Here is a tiny trained network, its code and every weight. The questions are about switching its units off for an input and a class, where a switched-off unit gives its printed mean instead of its output.

import numpy as np


def w(rows, s, z=0):
    codes = np.array(rows[::2]) - 128.0
    scale = np.full(codes.shape[1], s)
    scale[-1] = z or s
    return codes * scale


def f(y):
    return y / 2 * (1 + np.tanh(0.7978845608 * (y + 0.044715 * y**3)))


def log_softmax(a):
    a = a - a.max(-1, keepdims=True)
    return a - np.log(np.exp(a).sum(-1, keepdims=True))


def net(x, mask):
    res = np.array(x, float).reshape(1, 7) / 4 @ E
    y = f(res @ A[0][:, :-1].T + A[0][:, -1])
    res = res + np.where(mask, y, B[0][:, -1]) @ B[0][:, :-1]
    return log_softmax(res[-1] @ U[:, :-1].T + U[:, -1])


A, B = {}, {}
E = w([
[146,27,38,90,24,66,136],'x0',
[51,55,126,138,168,104,156],'x1',
[160,105,194,135,130,123,254],'x2',
[219,87,160,163,117,167,164],'x3',
[111,84,179,84,117,151,168],'x4',
[77,51,157,55,165,246,177],'x5',
[58,51,215,183,51,111,92],'x6',
],0.0059)
A[0] = w([
[147,116,1,136,55,37,82,172],'neuron 1',
[112,206,121,220,203,161,39,230],'neuron 2',
[154,121,33,132,67,55,90,170],'neuron 3',
[132,122,100,83,115,142,148,229],'neuron 4',
[124,133,171,118,208,185,212,181],'neuron 5',
[97,177,115,78,133,157,75,188],'neuron 6',
[34,183,102,151,218,24,133,253],'neuron 7',
[104,126,60,144,92,36,119,203],'neuron 8',
[108,206,126,209,193,152,43,225],'neuron 9',
[87,84,188,176,70,114,133,105],'neuron 10',
[75,75,191,175,52,111,132,150],'neuron 11',
[81,98,174,155,81,87,144,114],'neuron 12',
[116,87,130,90,185,177,193,107],'neuron 13',
[100,141,127,75,139,158,89,213],'neuron 14',
[104,73,135,107,182,181,180,78],'neuron 15',
[197,194,137,165,136,122,162,197],'neuron 16',
[72,81,187,164,49,104,138,159],'neuron 17',
[101,101,185,166,93,141,141,114],'neuron 18',
[100,119,203,140,176,180,176,48],'neuron 19',
[107,83,99,58,158,177,154,220],'neuron 20',
[92,183,118,53,118,154,76,251],'neuron 21',
[231,183,145,173,137,136,150,157],'neuron 22',
[77,77,186,174,56,111,132,150],'neuron 23',
[110,76,103,59,166,180,181,196],'neuron 24',
[231,199,142,179,133,119,160,194],'neuron 25',
],0.0074,0.0024)
B[0] = w([
[206,163,77,150,83,18,49,237],'neuron 1',
[118,132,156,134,229,149,151,255],'neuron 2',
[182,148,90,138,89,50,85,212],'neuron 3',
[141,151,103,83,131,135,130,158],'neuron 4',
[221,153,90,133,125,108,113,222],'neuron 5',
[87,130,131,95,168,179,174,181],'neuron 6',
[157,195,118,142,254,111,129,226],'neuron 7',
[165,153,109,139,130,72,87,197],'neuron 8',
[121,135,148,129,223,148,156,246],'neuron 9',
[119,81,182,160,133,125,87,177],'neuron 10',
[119,77,181,159,139,117,82,198],'neuron 11',
[115,98,171,165,149,108,97,165],'neuron 12',
[199,156,71,93,117,134,138,184],'neuron 13',
[124,131,122,79,130,161,140,172],'neuron 14',
[184,137,89,95,102,139,136,180],'neuron 15',
[159,145,111,149,132,74,85,189],'neuron 16',
[125,102,171,153,139,122,84,196],'neuron 17',
[141,84,165,154,116,126,102,163],'neuron 18',
[188,118,116,143,89,113,114,190],'neuron 19',
[146,149,95,59,123,146,134,194],'neuron 20',
[114,130,125,83,162,168,151,197],'neuron 21',
[137,138,126,164,129,58,71,192],'neuron 22',
[114,74,185,167,138,119,70,194],'neuron 23',
[172,161,81,60,126,151,139,201],'neuron 24',
[148,141,119,152,120,52,62,207],'neuron 25',
],0.0085,0.0064)
U = w([
[171,148,76,121,2,79,93,141],'0',
[154,95,161,161,106,191,152,53],'1',
[48,163,115,182,56,150,213,17],'2',
[125,141,154,193,173,84,96,166],'3',
[76,172,93,127,65,150,185,4],'4',
[49,63,185,129,114,191,125,143],'5',
[128,190,90,52,170,218,216,191],'6',
],0.0076,0.0044)

Each question gives the input, the list of numbers given to net, and the class t.
The units are the neurons (one row each of A and B). Each row of codes is followed by its name. A weight is (code - 128) times the scale printed after its matrix; where a second scale follows, it is the last column's (A, B and U).
mask holds one flag per neuron, in row order. A switched-off neuron (its flag False) gives its mean, the last column of its row in B, instead of its output. The means were averaged over made-up inputs and are rounded, as every weight is.
A unit's drop is (log p(t) with every unit on - log p(t) with that unit switched off) / (log p(t) with every unit on - log p(t) with every unit switched off).
The circuit of an input: a set's keep is (log p(t) with only the set's units on - log p(t) with every unit switched off) / (log p(t) with every unit on - log p(t) with every unit switched off). Starting from the 12 units with the biggest drops (on a tie, the unit counted first), units are removed one at a time, each time the one whose removal leaves the highest keep (on an exact tie, the one counted first), for as long as the keep stays at least 0.8.
circuit, biggest first: the units of the circuit, biggest drop first
most important unit: the unit with the biggest drop
top k neurons: the k neurons with the biggest drops, biggest first
drop of u: that unit's drop, to one decimal
input [-5,6,4,7,5,1,2], class 1: top 2 neurons : (neuron 1; neuron 3)
input [1,-2,6,4,0,-4,-3], class 0: circuit, biggest first : (neuron 2; neuron 9)
input [0,3,4,8,3,-5,6], class 5: circuit, biggest first : (neuron 1; neuron 7; neuron 3; neuron 5)
input [-8,5,5,2,0,1,-4], class 6: most important unit : neuron 1
input [-6,-7,4,3,2,8,3], class 0: circuit, biggest first : (neuron 19; neuron 5; neuron 2)
input [4,-4,-4,-8,5,3,0], class 6: top 2 neurons : (neuron 21; neuron 6)
input [-8,0,-2,-6,-8,-3,-5], class 6: circuit, biggest first : (neuron 6; neuron 21)
input [3,5,4,-4,-3,-1,-7], class 0: top 2 neurons : (neuron 2; neuron 9)
input [2,-3,5,-3,-4,2,2], class 1: top 2 neurons : (neuron 1; neuron 3)
input [-1,-7,-2,8,2,3,-7], class 0: top 2 neurons : (neuron 25; neuron 22)
input [0,-1,7,0,2,0,4], class 5: drop of neuron 1 : 0.3
input [-2,-2,0,3,2,2,3], class 5: drop of neuron 1 : 0.3
input [4,8,7,4,-1,1,1], class 1: drop of neuron 1 : 0.3
input [-3,-5,0,-1,-2,7,4], class 6: drop of neuron 7 : -0.1
